Below are the code and all the weights of a small trained network. Each question names an input and a class and asks about switching units off, where a switched-off unit gives its printed mean instead of its output.

import numpy as np


def w(rows, s, z=0):
    codes = np.array(rows[::2]) - 128.0
    scale = np.full(codes.shape[1], s)
    scale[-1] = z or s
    return codes * scale


def norm(h):
    return h / np.sqrt((h * h).mean(-1, keepdims=True) + 1e-5)


def f(y):
    return np.maximum(y, 0)


def log_softmax(a):
    a = a - a.max(-1, keepdims=True)
    return a - np.log(np.exp(a).sum(-1, keepdims=True))


def net(x, mask):
    res = np.array(x, float).reshape(1, 2) / 4 @ E
    u = 0
    for l in range(3):
        y = f(norm(res) @ A[l][:, :-1].T + A[l][:, -1])
        res = res + np.where(mask[u : u + 12], y, B[l][:, -1]) @ B[l][:, :-1]
        u += 12
    return log_softmax(norm(res)[-1] @ U[:, :-1].T + U[:, -1])


A, B = {}, {}
E = w([
[222,195,109,95],'x0',
[98,6,52,134],'x1',
],0.0023)
A[0] = w([
[3,64,157,141,12],'L0N1',
[129,188,160,160,118],'L0N2',
[126,126,140,117,109],'L0N3',
[78,106,135,109,77],'L0N4',
[204,211,129,35,12],'L0N5',
[42,60,132,163,43],'L0N6',
[128,128,123,135,118],'L0N7',
[116,144,110,130,120],'L0N8',
[103,155,174,184,141],'L0N9',
[141,8,50,165,83],'L0N10',
[133,128,118,162,106],'L0N11',
[27,82,139,133,5],'L0N12',
],0.0034,0.0029)
B[0] = w([
[176,52,133,255,214],'L0N1',
[108,118,80,99,194],'L0N2',
[125,135,131,134,128],'L0N3',
[122,117,122,151,150],'L0N4',
[144,119,52,225,201],'L0N5',
[172,71,137,153,210],'L0N6',
[125,123,122,122,128],'L0N7',
[135,123,129,129,128],'L0N8',
[92,123,85,98,199],'L0N9',
[110,144,211,84,253],'L0N10',
[139,140,145,129,128],'L0N11',
[126,66,133,169,175],'L0N12',
],0.0047,0.0021)
A[1] = w([
[4,169,89,70,108],'L1N1',
[165,73,145,18,38],'L1N2',
[82,108,98,111,126],'L1N3',
[143,109,179,78,64],'L1N4',
[136,127,137,123,81],'L1N5',
[115,99,138,147,51],'L1N6',
[174,161,134,127,10],'L1N7',
[150,115,200,99,19],'L1N8',
[157,36,114,16,49],'L1N9',
[144,27,96,60,126],'L1N10',
[184,193,161,101,101],'L1N11',
[139,131,143,135,74],'L1N12',
],0.0041,0.0013)
B[1] = w([
[129,167,254,151,184],'L1N1',
[65,194,95,81,185],'L1N2',
[153,153,122,146,164],'L1N3',
[126,110,44,111,152],'L1N4',
[126,124,122,133,128],'L1N5',
[173,124,110,140,168],'L1N6',
[125,57,97,160,158],'L1N7',
[126,127,65,104,142],'L1N8',
[54,193,142,109,215],'L1N9',
[87,203,155,120,252],'L1N10',
[111,3,92,154,208],'L1N11',
[130,129,131,119,128],'L1N12',
],0.0039,0.002)
A[2] = w([
[173,165,113,168,96],'L2N1',
[112,1,136,173,82],'L2N2',
[160,130,119,147,146],'L2N3',
[120,75,98,108,119],'L2N4',
[239,139,57,100,86],'L2N5',
[181,176,157,119,95],'L2N6',
[106,154,122,28,25],'L2N7',
[120,142,104,149,103],'L2N8',
[125,146,107,22,111],'L2N9',
[73,147,163,132,130],'L2N10',
[91,169,109,32,2],'L2N11',
[232,126,94,124,70],'L2N12',
],0.0062,0.0023)
B[2] = w([
[166,128,108,162,179],'L2N1',
[106,27,158,191,254],'L2N2',
[141,149,135,107,166],'L2N3',
[140,161,153,132,156],'L2N4',
[123,59,87,32,214],'L2N5',
[91,75,97,133,156],'L2N6',
[1,136,90,107,159],'L2N7',
[133,142,133,138,143],'L2N8',
[39,162,119,109,163],'L2N9',
[184,136,111,116,185],'L2N10',
[32,132,91,114,165],'L2N11',
[164,94,109,55,192],'L2N12',
],0.0058,0.0041)
U = w([
[122,227,245,147,179],'0',
[219,190,92,220,115],'1',
[138,145,139,122,19],'2',
[142,144,142,120,2],'3',
[141,146,140,121,15],'4',
[97,21,176,207,196],'5',
[3,172,99,67,177],'6',
[177,75,35,44,193],'7',
],0.018,0.009)

Each question gives the input, the list of numbers given to net, and the class t.
The units are the neurons (one row each of A and B). Each row of codes is followed by its name. A weight is (code - 128) times the scale printed after its matrix; where a second scale follows, it is the last column's (A, B and U).
mask holds one flag per neuron, layer by layer. A switched-off neuron (its flag False) gives its mean, the last column of its row in B, instead of its output. The means were averaged over made-up inputs and are rounded, as every weight is.
A unit's drop is (log p(t) with every unit on - log p(t) with that unit switched off) / (log p(t) with every unit on - log p(t) with every unit switched off).
most important unit: the unit with the biggest drop
k most important neurons: the k neurons with the biggest drops, biggest first
k most important neurons of layer l: the k neurons of layer l with the biggest drops, biggest first
drop of u: that unit's drop, to one decimal
input [1,-8], class 7: 2 most important neurons : (L0N10; L1N10)
input [-2,-7], class 0: most important neuron of layer 0 : (L0N1)
input [0,-7], class 1: 3 most important neurons : (L0N6; L2N5; L2N2)
input [-2,-5], class 0: 2 most important neurons : (L1N1; L2N2)
input [-1,-7], class 1: 4 most important neurons of layer 2 : (L2N5; L2N2; L2N10; L2N12)
input [-3,-4], class 0: 2 most important neurons : (L1N1; L2N2)
input [-3,-7], class 0: 3 most important neurons : (L1N1; L2N2; L2N5)
input [-5,-8], class 0: 2 most important neurons : (L1N1; L2N2)
input [-1,-5], class 0: 2 most important neurons of layer 2 : (L2N5; L2N2)
input [0,-1], class 1: 2 most important neurons of layer 0 : (L0N1; L0N10)
input [1,-4], class 7: 2 most important neurons : (L0N10; L0N5)
input [-1,-3], class 0: 2 most important neurons : (L1N1; L2N2)
input [0,-3], class 1: 3 most important neurons of layer 2 : (L2N5; L2N2; L2N12)
input [-7,-6], class 0: most important unit : L2N2
input [-5,-5], class 0: drop of L2N2 : 0.1
input [3,2], class 6: drop of L0N1 : 1.5
input [1,-5], class 7: drop of L0N10 : 0.3
